How the elements are linked:
j331: ze>j72, ku>j983, na>j55, gu>j820, ne>j581
j937: ze>j186, ku>j470, na>j601, gu>j485, ne>j666
j106: ze>j960, ku>j403, na>j809, gu>j781, ne>j625
j99: ze>j929, ku>j697, na>j581, gu>j589, ne>j254
j998: ze>j591, ku>j323, na>j478, gu>j83, ne>j717
j398: ze>j812, ku>j596, na>j962, gu>j185, ne>j232
j812: ze>j977, ku>j862, na>j489, gu>j962, ne>j864
j610: ze>j106, ku>j701, na>j781, gu>j984, ne>j12
j666: ze>j701, ku>j407, na>j495, gu>j302, ne>j841
j929: ze>j392, ku>j820, na>j628, gu>j581, ne>j698
j629: ze>j359, ku>j718, na>j428, gu>j879, ne>j357
j780: ze>j430, ku>j359, na>j862, gu>j596, ne>j185
j718: ze>j974, ku>j261, na>j785, gu>j968, ne>j351
j153: ze>j357, ku>j825, na>j173, gu>j359, ne>j596
j358: ze>j663, ku>j812, na>j70, gu>j622, ne>j854
j625: ze>j463, ku>j610, na>j505, gu>j983, ne>j820
j72: ze>j99, ku>j505, na>j589, gu>j55, ne>j628
j20: ze>j593, ku>j924, na>j891, gu>j633, ne>j747
j77: ze>j86, ku>j437, na>j470, gu>j508, ne>j436
j601: ze>j936, ku>j86, na>j186, gu>j937, ne>j495
j936: ze>j666, ku>j849, na>j302, gu>j186, ne>j626
j428: ze>j153, ku>j785, na>j359, gu>j629, ne>j523
j502: ze>j398, ku>j523, na>j185, gu>j148, ne>j489
j962: ze>j489, ku>j780, na>j812, gu>j398, ne>j138
j657: ze>j436, ku>j116, na>j849, gu>j86, ne>j937
j697: ze>j820, ku>j809, na>j863, gu>j463, ne>j72
j70: ze>j401, ku>j489, na>j663, gu>j358, ne>j526
j323: ze>j526, ku>j138, na>j854, gu>j401, ne>j496
j173: ze>j523, ku>j474, na>j357, gu>j153, ne>j780
j924: ze>j835, ku>j478, na>j590, gu>j456, ne>j239
j747: ze>j317, ku>j239, na>j524, gu>j790, ne>j482
j509: ze>j832, ku>j593, na>j482, gu>j618, ne>j437
j317: ze>j509, ku>j20, na>j618, gu>j524, ne>j554
j879: ze>j428, ku>j968, na>j629, gu>j351, ne>j173
j581: ze>j628, ku>j863, na>j929, gu>j99, ne>j261
j658: ze>j386, ku>j581, na>j460, gu>j698, ne>j718
j590: ze>j722, ku>j591, na>j835, gu>j924, ne>j633
j403: ze>j856, ku>j186, na>j841, gu>j626, ne>j610
j825: ze>j351, ku>j460, na>j474, gu>j974, ne>j428
j148: ze>j185, ku>j357, na>j502, gu>j430, ne>j812
j438: ze>j717, ku>j784, na>j169, gu>j591, ne>j924
j463: ze>j863, ku>j106, na>j697, gu>j505, ne>j55
j169: ze>j7, ku>j938, na>j717, gu>j438, ne>j590
j938: ze>j83, ku>j70, na>j496, gu>j784, ne>j591
j974: ze>j474, ku>j658, na>j825, gu>j785, ne>j629
j357: ze>j807, ku>j351, na>j523, gu>j173, ne>j862
j129: ze>j633, ku>j717, na>j239, gu>j722, ne>j593
j630: ze>j718, ku>j392, na>j968, gu>j386, ne>j825
j351: ze>j629, ku>j630, na>j879, gu>j474, ne>j153
j618: ze>j482, ku>j891, na>j509, gu>j317, ne>j118
j478: ze>j438, ku>j854, na>j591, gu>j998, ne>j7
j607: ze>j747, ku>j722, na>j790, gu>j593, ne>j618
j790: ze>j524, ku>j129, na>j747, gu>j607, ne>j509
j7: ze>j924, ku>j83, na>j456, gu>j717, ne>j722
j359: ze>j173, ku>j974, na>j153, gu>j428, ne>j807
j589: ze>j581, ku>j463, na>j99, gu>j72, ne>j392
j628: ze>j254, ku>j331, na>j392, gu>j929, ne>j658
j785: ze>j825, ku>j698, na>j974, gu>j718, ne>j879
j505: ze>j697, ku>j781, na>j463, gu>j625, ne>j331
j854: ze>j784, ku>j864, na>j526, gu>j323, ne>j83
j261: ze>j658, ku>j589, na>j698, gu>j254, ne>j630
j764: ze>j508, ku>j832, na>j670, gu>j116, ne>j86
j12: ze>j625, ku>j521, na>j983, gu>j960, ne>j697
j254: ze>j698, ku>j72, na>j261, gu>j392, ne>j386
j482: ze>j554, ku>j607, na>j832, gu>j509, ne>j533
j116: ze>j670, ku>j482, na>j764, gu>j179, ne>j470
j232: ze>j864, ku>j502, na>j138, gu>j977, ne>j70
j891: ze>j607, ku>j590, na>j593, gu>j20, ne>j524
j554: ze>j437, ku>j747, na>j118, gu>j832, ne>j116
j807: ze>j780, ku>j629, na>j596, gu>j523, ne>j148
j302: ze>j495, ku>j436, na>j666, gu>j936, ne>j403
j55: ze>j589, ku>j625, na>j72, gu>j331, ne>j929
j496: ze>j998, ku>j663, na>j83, gu>j938, ne>j438
j239: ze>j20, ku>j7, na>j633, gu>j129, ne>j607
j781: ze>j809, ku>j626, na>j106, gu>j610, ne>j983
j524: ze>j618, ku>j633, na>j317, gu>j747, ne>j832
j523: ze>j596, ku>j879, na>j807, gu>j357, ne>j430
j626: ze>j841, ku>j601, na>j403, gu>j701, ne>j984
j485: ze>j601, ku>j77, na>j937, gu>j407, ne>j302
j701: ze>j403, ku>j937, na>j626, gu>j495, ne>j521
j179: ze>j764, ku>j509, na>j116, gu>j533, ne>j77
j722: ze>j239, ku>j169, na>j129, gu>j835, ne>j891
j460: ze>j630, ku>j929, na>j386, gu>j658, ne>j785
j470: ze>j657, ku>j533, na>j86, gu>j77, ne>j407
j86: ze>j849, ku>j179, na>j657, gu>j470, ne>j485
j977: ze>j138, ku>j148, na>j232, gu>j489, ne>j358
j401: ze>j854, ku>j232, na>j323, gu>j663, ne>j938
j717: ze>j456, ku>j496, na>j7, gu>j169, ne>j835
j863: ze>j331, ku>j960, na>j820, gu>j697, ne>j589
j596: ze>j862, ku>j428, na>j780, gu>j807, ne>j502
j856: ze>j984, ku>j302, na>j521, gu>j841, ne>j106
j698: ze>j460, ku>j99, na>j658, gu>j261, ne>j968
j622: ze>j70, ku>j962, na>j358, gu>j864, ne>j323
j591: ze>j169, ku>j526, na>j438, gu>j478, ne>j456
j456: ze>j590, ku>j998, na>j924, gu>j7, ne>j129
j849: ze>j407, ku>j764, na>j436, gu>j657, ne>j601
j633: ze>j891, ku>j456, na>j20, gu>j239, ne>j790
j186: ze>j302, ku>j657, na>j936, gu>j601, ne>j701
j593: ze>j790, ku>j835, na>j607, gu>j891, ne>j317
j968: ze>j785, ku>j254, na>j718, gu>j630, ne>j474
j832: ze>j118, ku>j790, na>j554, gu>j482, ne>j179
j392: ze>j261, ku>j55, na>j254, gu>j628, ne>j460
j437: ze>j179, ku>j317, na>j533, gu>j118, ne>j670
j436: ze>j485, ku>j670, na>j407, gu>j849, ne>j186
j185: ze>j962, ku>j807, na>j398, gu>j502, ne>j977
j83: ze>j478, ku>j401, na>j998, gu>j496, ne>j169
j118: ze>j533, ku>j524, na>j437, gu>j554, ne>j764
j430: ze>j502, ku>j173, na>j148, gu>j862, ne>j962
j508: ze>j470, ku>j118, na>j77, gu>j670, ne>j849
j983: ze>j505, ku>j984, na>j625, gu>j12, ne>j863
j386: ze>j968, ku>j628, na>j630, gu>j460, ne>j974
j670: ze>j77, ku>j554, na>j508, gu>j764, ne>j657
j841: ze>j521, ku>j936, na>j856, gu>j403, ne>j781
j864: ze>j358, ku>j398, na>j622, gu>j138, ne>j401
j784: ze>j496, ku>j358, na>j938, gu>j526, ne>j478
j526: ze>j938, ku>j622, na>j784, gu>j854, ne>j998
j138: ze>j622, ku>j185, na>j864, gu>j232, ne>j663
j984: ze>j781, ku>j495, na>j610, gu>j521, ne>j960
j809: ze>j12, ku>j841, na>j960, gu>j106, ne>j505
j862: ze>j148, ku>j153, na>j430, gu>j780, ne>j398
j820: ze>j55, ku>j12, na>j331, gu>j863, ne>j99
j474: ze>j879, ku>j386, na>j351, gu>j825, ne>j359
j407: ze>j937, ku>j508, na>j485, gu>j436, ne>j936
j835: ze>j129, ku>j438, na>j722, gu>j590, ne>j20
j521: ze>j610, ku>j666, na>j984, gu>j856, ne>j809
j495: ze>j626, ku>j485, na>j701, gu>j666, ne>j856
j489: ze>j232, ku>j430, na>j977, gu>j812, ne>j622
j533: ze>j116, ku>j618, na>j179, gu>j437, ne>j508
j960: ze>j983, ku>j856, na>j12, gu>j809, ne>j463
j663: ze>j323, ku>j977, na>j401, gu>j70, ne>j784

In the rows, 64 stands for zero.

The rows follow the links: the fewer symbols apart two elements are, the more alike their rows tend to be.

Each row, then its element:
  92    73    61    46    60    66    73    58    31    83    50   109    72    66    22    87    60    50    92    68    50    98    68    74    69   116    66    33   102    50    70    61    48    68    58    32    34    78    74   108    31    88    69    83    38    51    81    56    50    75    43    76    38    80    65    51    74    82    57    61    51    65    82
element: j554
  43    81    69    32   104    72    60    78    62    96    76    64    38    20    42    75    63    45    46    64    68    96    35    88    56    70    43    68    85    81    71    77    60    43    84    70    49    83    70    84    83    86    55    52   103    23    82    28   114    55    55    66    33    67    69    79    57    56    54    91    87    53    88
element: j697
  44    35    85    42    75    59    30    94    99    43    67    58    97    43    73    59    33    29    63    88    64    55    76    53    82    70    60    85    57    77    47    76    77    57   109    72    82    82    13    25    61    44    60    40    94    52    41    48    77    79    50    62    72    39    95   102    64    50    64    82    71    71    52
element: j629
  50    50    29    94    52    49    48    75    79    64    97    42    68    76    60    40    80    97    68    77    67    30    61    59    47    17    80   101    35    62    80    65    98    66    79    85    88    45    59    32    75    44    64    61    89    89    42    98    60    44    83    82    95    54    57    76    74    62    60    54    83   108    39
element: j430
  89    84    28    87    45    65    85    45    24    88    73    89    46    90    29    69    95    99    86    56    55    73    57    74    46    69    78    47    79    45    86    56    59    72    37    48    45    49   101   106    51    82    69    90    37    76    81    88    42    50    70    80    61    88    38    34    74    81    59    40    60    84    71
element: j524
  45    60   105    28    96    72    51    81    85    57    57    58    66    25    79    71    36    21    41    70    72    83    61    68    83    77    40    66    75    87    45    77    57    47    90    70    63    88    40    53    75    66    56    43    94    33    63    24   101    75    50    50    44    54    90    90    52    48    62    95    70    34    77
element: j72
  95    45    67    63    35    59    56    64    60    42    42    98   109    93    52    72    47    53   101    80    49    63    96    45    85   107    83    47    75    44    55    61    57    83    70    35    60    68    39    67    20    54    73    77    26    79    53    79    18    89    41    69    70    64    75    59    78    78    66    46    37    76    51
element: j590
  46    36    87    54    70    59    33    86   105    31    63    45    97    53    90    54    33    34    57    83    70    45    84    47    81    62    63    87    45    77    45    71    76    62    99    74    88    75    18    15    66    36    62    42    83    66    37    55    67    78    57    57    77    37    91    96    59    50    65    77    63    60    49
element: j359
  47    39    84    67    61    59    42    78   107    29    65    36    87    65   105    49    42    50    54    75    72    32    83    42    81    45    65    90    34    73    46    68    78    68    84    81    97    63    26    12    74    32    65    46    78    77    35    65    63    73    68    52    88    39    83    89    60    50    71    71    63    63    44
element: j173
  69    94    56    51    82    74    85    53    32   105    65    84    27    46    33    85    83    70    59    50    63   100    39    90    49    78    51    45    94    64    79    64    47    53    49    53    32    69   100   113    70    97    61    76    62    38    95    49    86    53    62    69    34    87    47    46    60    71    54    69    71    54    92
element: j601
  90    73    50   101    32    65    89    34    45    55    53    65    60   111    78    61    85   101    76    47    64    45    79    53    59    53    80    49    53    44    70    48    59    82    22    57    65    43    93    75    56    62    75    86    20    95    69    97    25    64    80    62    80    78    41    29    69    78    75    34    46    67    57
element: j891
  79    87    84    77    54    80   104    27    47    59    38    61    39    85    99    72    76    77    48    32    70    66    69    59    65    64    55    35    63    60    54    50    38    72    13    61    57    51   102    89    78    76    70    77    21    73    86    64    51    70    74    40    59    81    46    29    50    69    79    56    40    19    80
element: j77
  91    73    99    55    58    78    87    43    48    54    27    88    68    77    82    86    51    46    64    48    61    84    82    56    84   105    58    26    83    57    47    53    32    74    34    39    47    72    74    89    46    76    71    75    16    60    83    48    43    88    48    42    46    77    66    41    58    73    73    59    32    22    83
element: j116
  75    39    59    94    35    57    55    60    83    30    62    55    94    98    89    46    60    79    78    72    60    24    92    39    73    54    85    73    35    53    58    56    77    86    64    66    91    50    43    27    50    33    73    67    44   103    38    97    26    73    73    61    97    52    67    66    71    68    73    43    52    81    36
element: j401
  50    45    61    90    53    58    50    70    99    36    75    29    73    76   102    38    63    76    55    68    74    24    73    47    66    23    70    93    24    69    57    63    86    71    72    88    98    49    44    13    80    33    64    52    79    92    40    84    58    62    81    57    99    44    68    77    62    53    72    61    69    75    41
element: j807
  55    49    18    81    55    45    36    87    68    73   103    61    81    66    26    49    75    87    87    91    57    48    60    69    51    42    87    96    56    59    85    72   100    65    97    71    75    60    47    44    58    48    65    63    96    76    43    91    62    47    68    97    85    53    65    83    81    64    51    58    87   124    43
element: j185
  71    31    67    66    43    50    35    80    88    33    58    72   118    79    68    56    38    50    88    89    56    43    95    42    85    80    81    76    55    59    52    63    77    77    93    57    85    70    18    24    37    34    70    61    57    83    36    76    35    82    51    67    85    46    86    84    74    65    66    56    52    86    38
element: j622
  49    87    92    67    82    82    93    43    66    63    52    37    22    57   113    65    73    68    21    32    82    64    50    67    56    39    37    56    51    81    58    62    47    56    31    85    65    57    97    73   105    75    61    57    63    57    85    45    88    58    83    36    57    69    52    48    39    54    75    73    64    15    84
element: j781
  91    70    93    45    58    73    80    47    44    58    26    94    75    71    69    86    50    42    74    54    56    87    81    61    85   115    60    24    88    55    49    56    33    74    40    36    42    72    72    93    41    79    72    76    20    56    79    48    45    88    46    49    43    77    70    44    62    74    71    59    32    31    80
element: j179
  98    48    74    74    28    61    70    52    61    33    39    85   102   102    74    67    54    60    90    69    53    51    97    42    88    94    83    46    64    44    52    53    56    88    47    42    68    59    50    60    30    50    75    79    15    89    53    81    16    89    51    59    75    66    69    54    74    74    72    43    29    65    53
element: j722
  39    59   107    48    87    73    57    72    99    41    54    32    60    39   116    60    41    36    30    57    80    58    63    55    78    49    42    73    47    89    42    69    57    55    72    84    84    73    44    32    94    53    58    39    84    54    56    34    93    73    66    37    66    48    80    82    43    44    75    88    66    22    68
element: j929
  92    63    66    95    28    65    83    37    54    41    46    70    77   111    85    61    72    86    79    52    61    42    85    45    70    70    82    48    51    46    60    48    55    87    27    56    71    45    77    64    47    54    79    85    14    99    63    92    16    76    72    57    83    71    53    35    70    76    78    34    34    61    54
element: j633
  33    69    70    76    83    69    69    65    89    58    79    17    35    50   104    46    71    76    27    50    82    43    48    62    53    12    49    88    35    85    64    68    74    52    63    99    87    53    71    35   110    54    60    44    95    65    61    62    94    51    89    50    75    54    60    74    50    45    72    78    81    47    65
element: j698
  43    86    62    43   100    71    72    68    58   100    80    59    23    28    50    73    75    61    39    55    73    92    31    90    47    55    43    68    82    81    74    73    60    44    70    75    47    70    88    89    92    89    54    55   101    32    87    35   111    45    69    67    40    71    57    69    54    56    56    87    93    52    87
element: j505
  31    67    42    58    89    58    45    86    80    87   101    42    47    32    46    52    72    71    50    74    70    63    35    81    44    27    57    96    57    81    78    79    86    46    96    88    69    68    59    49    92    64    53    45   123    49    59    56   107    41    75    80    66    54    65    88    65    51    55    83   102    87    60
element: j968
  75    95    65    81    64    77   107    31    40    79    52    59    22    80    82    68    90    90    47    30    70    70    50    72    49    50    56    44    64    59    69    51    47    65    15    65    52    48   115    98    83    84    67    79    37    69    87    68    63    53    85    50    55    84    36    30    53    70    73    53    54    36    83
element: j657
  86    80    97    65    55    81    99    34    51    53    26    72    54    82   101    75    62    58    53    37    68    74    81    55    77    84    55    30    68    58    48    52    35    74    20    54    57    61    90    87    61    75    70    75    17    69    83    57    45    80    63    38    54    79    57    32    52    71    78    57    34    16    82
element: j670
  50    50    43    96    54    56    54    70    88    48    86    29    68    81    85    39    73    89    59    70    70    25    66    52    55    17    76    98    28    66    71    63    92    68    72    89    95    44    56    22    82    38    61    58    83    91    41    93    60    50    87    69   100    51    63    74    66    57    69    56    76    89    40
element: j780

Each walk starts at a row. The symbols on each line, taken left to right, move it on to the next element.
Each answer is a row, close to the row of the element it stands for.
  71   100    54    74    66    77   102    37    34    91    61    63    19    73    63    72    92    92    51    36    69    80    43    80    43    55    55    43    73    61    76    56    48    61    22    67    46    51   116   106    84    90    66    78    46    59    93    63    70    47    80    61    51    90    33    33    55    71    69    57    63    46    86
gu gu ku ku
  91    78    43    55    58    63    74    58    24    91    59   107    61    69    12    80    72    70    91    68    51    95    59    82    61   100    75    39   100    49    79    61    52    68    55    37    32    69    87   113    34    89    66    84    42    54    83    66    51    64    49    83    44    84    53    45    78    84    56    54    60    80    79
ne ne gu gu ku
  91    75    52    51    58    64    71    56    26    87    54   109    67    65    18    86    70    61    92    67    47    97    62    78    63   111    73    38   103    49    74    65    48    68    57    35    35    76    81   110    30    89    68    84    43    52    82    61    53    69    46    79    41    81    60    49    78    80    56    58    54    74    79
  47    92    77    67    85    79    92    47    62    77    68    35    13    53    94    63    82    78    23    32    80    69    39    75    47    30    41    60    54    79    65    60    55    52    33    86    62    54   103    76   109    80    56    56    72    56    86    51    95    50    85    43    55    71    45    49    42    56    73    76    76    28    83
ne gu gu
  41    93    64    57    93    73    84    56    55    95    79    46    15    37    65    66    83    75    34    44    77    80    28    87    41    39    43    67    70    80    74    69    59    47    51    85    51    62    99    86   102    87    56    57    92    41    87    43   106    40    82    60    47    74    47    57    51    55    64    81    89    45    85
ze ku gu
  51    88   100    60    85    82    92    45    70    62    47    36    28    55   116    68    67    62    24    28    81    66    55    64    62    42    38    52    56    82    51    60    45    55    31    84    69    59    91    69   101    73    61    56    59    57    82    43    86    62    81    33    56    69    54    51    40    53    77    78    60     9    85
  71    98    61    77    65    76   104    34    36    88    57    63    20    75    72    70    92    93    50    32    71    75    46    76    48    53    54    43    70    60    74    56    46    62    17    66    51    48   116   103    85    88    65    78    44    68    94    68    66    51    81    54    54    86    34    30    55    69    71    55    62    40    85
ne gu ku
  79    92    81    81    57    77   106    28    47    64    41    57    32    84    98    70    81    84    47    29    71    66    63    62    58    59    55    38    60    57    59    51    41    69    11    64    57    47   110    91    79    78    69    79    26    73    85    67    56    65    77    42    58    82    40    25    52    68    79    54    48    27    80
gu ne na
  71   101    53    69    70    75    96    43    30    97    66    67    19    65    54    73    93    89    52    38    67    86    39    84    42    61    55    46    81    63    80    61    49    57    29    63    43    56   116   112    80    92    61    79    52    56    97    61    74    48    78    63    46    88    37    37    58    72    63    63    68    49    89
  47    37    79    40    79    58    27    97    95    51    72    63    96    39    60    61    33    28    63    94    63    64    73    58    81    69    61    85    63    79    50    78    79    58   114    71    74    83    16    29    57    48    59    46    98    49    45    43    82    75    48    67    64    41    96   102    63    51    58    86    73    74    53
gu ku gu
  28    67    48    71    87    59    58    76    79    80    96    27    37    41    71    47    80    78    35    63    78    52    37    74    42    14    55    95    43    83    77    72    84    51    77    95    78    56    71    46   102    59    55    49   114    57    58    62   101    38    86    67    74    53    56    79    56    50    61    79    98    77    62
ne ne na
  46    38    87    47    74    57    33    91   102    37    64    52    98    48    83    56    34    32    60    85    67    51    80    50    82    67    61    83    51    76    46    73    76    63   105    72    83    79    13    20    62    39    56    42    90    62    39    52    73    78    52    58    73    40    96    99    62    49    66    82    68    66    49
  65    39    34    62    56    47    27    92    71    68    90    80    99    61    18    56    57    62    96   100    53    54    69    64    64    73    85    87    68    57    74    75    94    65   110    58    70    74    27    44    38    51    62    60    90    67    42    80    59    63    51    93    75    51    78    89    86    66    49    64    77   118    43
na ku ne
  60    42    28    67    56    46    29    95    71    70    96    76    92    62    16    53    60    71    95   100    52    56    64    68    61    65    85    90    65    57    81    76    94    64   109    60    68    68    34    46    43    52    64    62    92    65    43    84    62    57    56    98    76    54    75    91    87    69    49    60    84   122    44
ze ze na
  71    31    63    59    50    47    30    88    83    44    67    79   117    67    48    60    40    45    94    99    52    53    90    49    84    86    83    79    62    58    56    68    79    72   106    53    75    76    16    32    33    41    67    60    69    71    36    73    44    80    44    79    75    45    91    90    80    67    57    61    59    95    42
  40    57   104    57    86    75    62    68    98    41    55    28    55    47   120    56    50    43    25    52    81    52    65    53    73    40    42    77    40    87    42    67    61    56    67    91    89    66    50    30    97    51    59    40    83    59    60    42    90    69    74    34    69    50    76    79    44    44    74    82    68    27    67
na na na
  33    67    82    72    81    70    67    65    94    52    70    18    40    54   113    47    68    70    21    50    83    44    51    58    58    16    46    88    32    86    57    65    69    56    59    99    87    54    71    33   108    53    58    45    92    66    61    57    92    52    89    44    78    51    61    75    42    46    72    77    78    42    63
gu ne na
  29    67    44    66    88    61    51    82    82    84   101    33    40    36    60    49    79    77    44    67    73    58    37    80    44    18    52    97    49    79    81    75    84    46    86    93    75    62    66    47    98    65    53    48   119    53    61    61   104    37    82    76    69    55    59    85    60    50    56    82   100    86    60
  65    79    94    25    90    74    73    67    52    80    46    85    54    35    55    89    50    30    54    56    65   105    55    78    73   100    42    41    95    73    54    69    39    54    64    50    37    87    68    97    62    90    60    59    62    27    87    24    87    75    45    51    29    71    73    62    56    61    60    85    62    32    92
ze ku ne na ze
  58    75   115    33    88    82    77    58    68    59    36    66    51    41    90    83    44    28    42    47    73    91    63    68    79    90    36    41    81    77    43    65    36    55    52    60    53    83    66    80    75    79    59    54    58    38    82    22    86    80    53    34    36    66    74    62    44    55    70    85    55     7    89
gu gu gu ku
  68    98    54    66    75    74    95    46    31   100    66    75    20    59    46    76    91    83    57    41    64    89    39    85    43    65    54    47    84    61    79    61    48    58    35    62    37    60   113   114    76    96    63    76    55    49    93    56    77    49    69    67    40    88    40    39    59    72    63    65    69    51    88
  67    33    52    56    53    50    26    90    79    49    72    81   114    66    39    59    42    46    95    98    51    57    85    54    79    85    83    79    66    61    64    69    81    71   105    51    73    80    15    36    32    44    67    61    73    68    37    74    48    78    44    83    79    49    87    92    82    66    58    61    64   102    42
gu na ku
  54    50    20    86    53    48    42    81    70    70   101    55    73    69    34    45    81    93    80    89    60    42    57    65    46    32    85    97    48    59    84    69    99    65    91    76    77    54    53    40    62    50    65    63    93    79    43    94    61    45    75    92    88    54    61    81    81    66    54    57    86   120    40
gu ku gu ze
  46    41    71    84    57    60    49    72   101    30    70    30    81    71   106    38    56    67    53    68    73    25    79    45    72    27    69    91    27    73    51    61    82    69    75    86   100    54    39    11    78    33    65    51    78    87    37    78    60    65    77    55    97    43    74    82    59    52    73    63    64    69    39
